Here is a tiny trained network, its code and every weight. The questions are about switching its units off for an input and a class, where a switched-off unit gives its printed mean instead of its output.

import numpy as np


def w(rows, s, z=0):
    codes = np.array(rows[::2]) - 128.0
    scale = np.full(codes.shape[1], s)
    scale[-1] = z or s
    return codes * scale


def f(y):
    return np.maximum(y, 0)


def log_softmax(a):
    a = a - a.max(-1, keepdims=True)
    return a - np.log(np.exp(a).sum(-1, keepdims=True))


def net(x, mask):
    res = np.array(x, float).reshape(1, 7) / 4 @ E
    y = f(res @ A[0][:, :-1].T + A[0][:, -1])
    res = res + np.where(mask, y, B[0][:, -1]) @ B[0][:, :-1]
    return log_softmax(res[-1] @ U[:, :-1].T + U[:, -1])


A, B = {}, {}
E = w([
[84,167,109,88,193,177,1],'x0',
[53,148,114,98,38,235,168],'x1',
[143,186,167,193,128,254,28],'x2',
[170,212,183,35,73,144,152],'x3',
[66,110,109,186,176,140,205],'x4',
[164,161,56,148,184,69,90],'x5',
[51,18,146,113,85,57,132],'x6',
],0.0099)
A[0] = w([
[170,102,109,163,138,97,208,27],'neuron 0',
[87,166,196,105,33,235,177,222],'neuron 1',
[80,111,75,132,99,157,96,176],'neuron 2',
[167,114,141,183,106,92,159,182],'neuron 3',
[89,143,125,116,196,41,166,253],'neuron 4',
[92,58,173,73,161,86,178,146],'neuron 5',
[191,247,148,127,147,205,74,166],'neuron 6',
[163,125,220,149,65,99,57,148],'neuron 7',
[67,107,123,246,164,160,156,100],'neuron 8',
[59,90,143,171,153,174,65,123],'neuron 9',
],0.014,0.0055)
B[0] = w([
[182,135,215,107,51,78,142,170],'neuron 0',
[82,222,186,128,126,120,209,228],'neuron 1',
[62,120,151,124,141,106,151,171],'neuron 2',
[157,133,174,103,130,91,139,165],'neuron 3',
[169,155,118,191,119,150,151,201],'neuron 4',
[163,163,133,197,144,170,92,189],'neuron 5',
[103,171,19,216,166,183,66,252],'neuron 6',
[172,102,168,145,86,132,94,176],'neuron 7',
[118,127,80,164,140,167,1,183],'neuron 8',
[75,101,91,161,147,159,159,189],'neuron 9',
],0.012,0.026)
U = w([
[138,164,189,116,103,54,211,193],'0',
[136,94,116,37,157,91,118,3],'1',
[98,82,101,106,96,133,100,41],'2',
[79,10,79,127,136,98,111,111],'3',
[178,109,135,145,103,121,68,176],'4',
[109,202,70,164,138,166,85,128],'5',
],0.013,0.0049)

Each question gives the input, the list of numbers given to net, and the class t.
The units are the neurons (one row each of A and B). Each row of codes is followed by its name. A weight is (code - 128) times the scale printed after its matrix; where a second scale follows, it is the last column's (A, B and U).
mask holds one flag per neuron, in row order. A switched-off neuron (its flag False) gives its mean, the last column of its row in B, instead of its output. The means were averaged over made-up inputs and are rounded, as every weight is.
A unit's drop is (log p(t) with every unit on - log p(t) with that unit switched off) / (log p(t) with every unit on - log p(t) with every unit switched off).
The circuit of an input: a set's keep is (log p(t) with only the set's units on - log p(t) with every unit switched off) / (log p(t) with every unit on - log p(t) with every unit switched off). Starting from all 10 units, units are removed one at a time, each time the one whose removal leaves the highest keep (on an exact tie, the one counted first), for as long as the keep stays at least 0.8.
units of the circuit, in order: the units of the circuit, biggest drop first
most important unit: the unit with the biggest drop
k most important neurons: the k neurons with the biggest drops, biggest first
drop when u is switched off: that unit's drop, to one decimal
input [6,-3,-7,-7,-7,-7,5], class 4: units of the circuit, in order -> [neuron 6; neuron 5]
input [3,2,4,-8,5,-4,6], class 3: units of the circuit, in order -> [neuron 6; neuron 9]
input [0,-6,-4,-3,8,4,1], class 4: units of the circuit, in order -> [neuron 6; neuron 0; neuron 8]
input [-4,6,2,2,4,-2,-3], class 0: 2 most important neurons -> [neuron 1; neuron 6]
input [2,-3,-6,-4,3,7,-2], class 4: units of the circuit, in order -> [neuron 6; neuron 1]
input [-7,-6,4,7,-6,3,6], class 4: most important unit -> neuron 1
input [-5,2,3,-7,0,5,3], class 3: units of the circuit, in order -> [neuron 6; neuron 1]
input [8,-2,-6,-7,-5,-3,-4], class 3: 3 most important neurons -> [neuron 6; neuron 1; neuron 5]
input [3,-8,-6,-3,-3,-4,-6], class 4: units of the circuit, in order -> [neuron 1; neuron 6]
input [4,-3,-4,6,-6,2,6], class 4: units of the circuit, in order -> [neuron 6; neuron 1]
input [-2,-6,5,1,1,-4,2], class 4: units of the circuit, in order -> [neuron 6; neuron 1]
input [-1,-5,-3,7,-8,1,0], class 4: 2 most important neurons -> [neuron 7; neuron 1]
input [-5,7,0,5,5,8,8], class 0: drop when neuron 6 is switched off -> 0.2
input [-1,5,5,0,1,8,6], class 3: most important unit -> neuron 6
input [-1,6,-1,0,-7,0,3], class 0: drop when neuron 6 is switched off -> 0.2
input [-7,-6,1,-6,4,-2,3], class 4: drop when neuron 8 is switched off -> 0.4
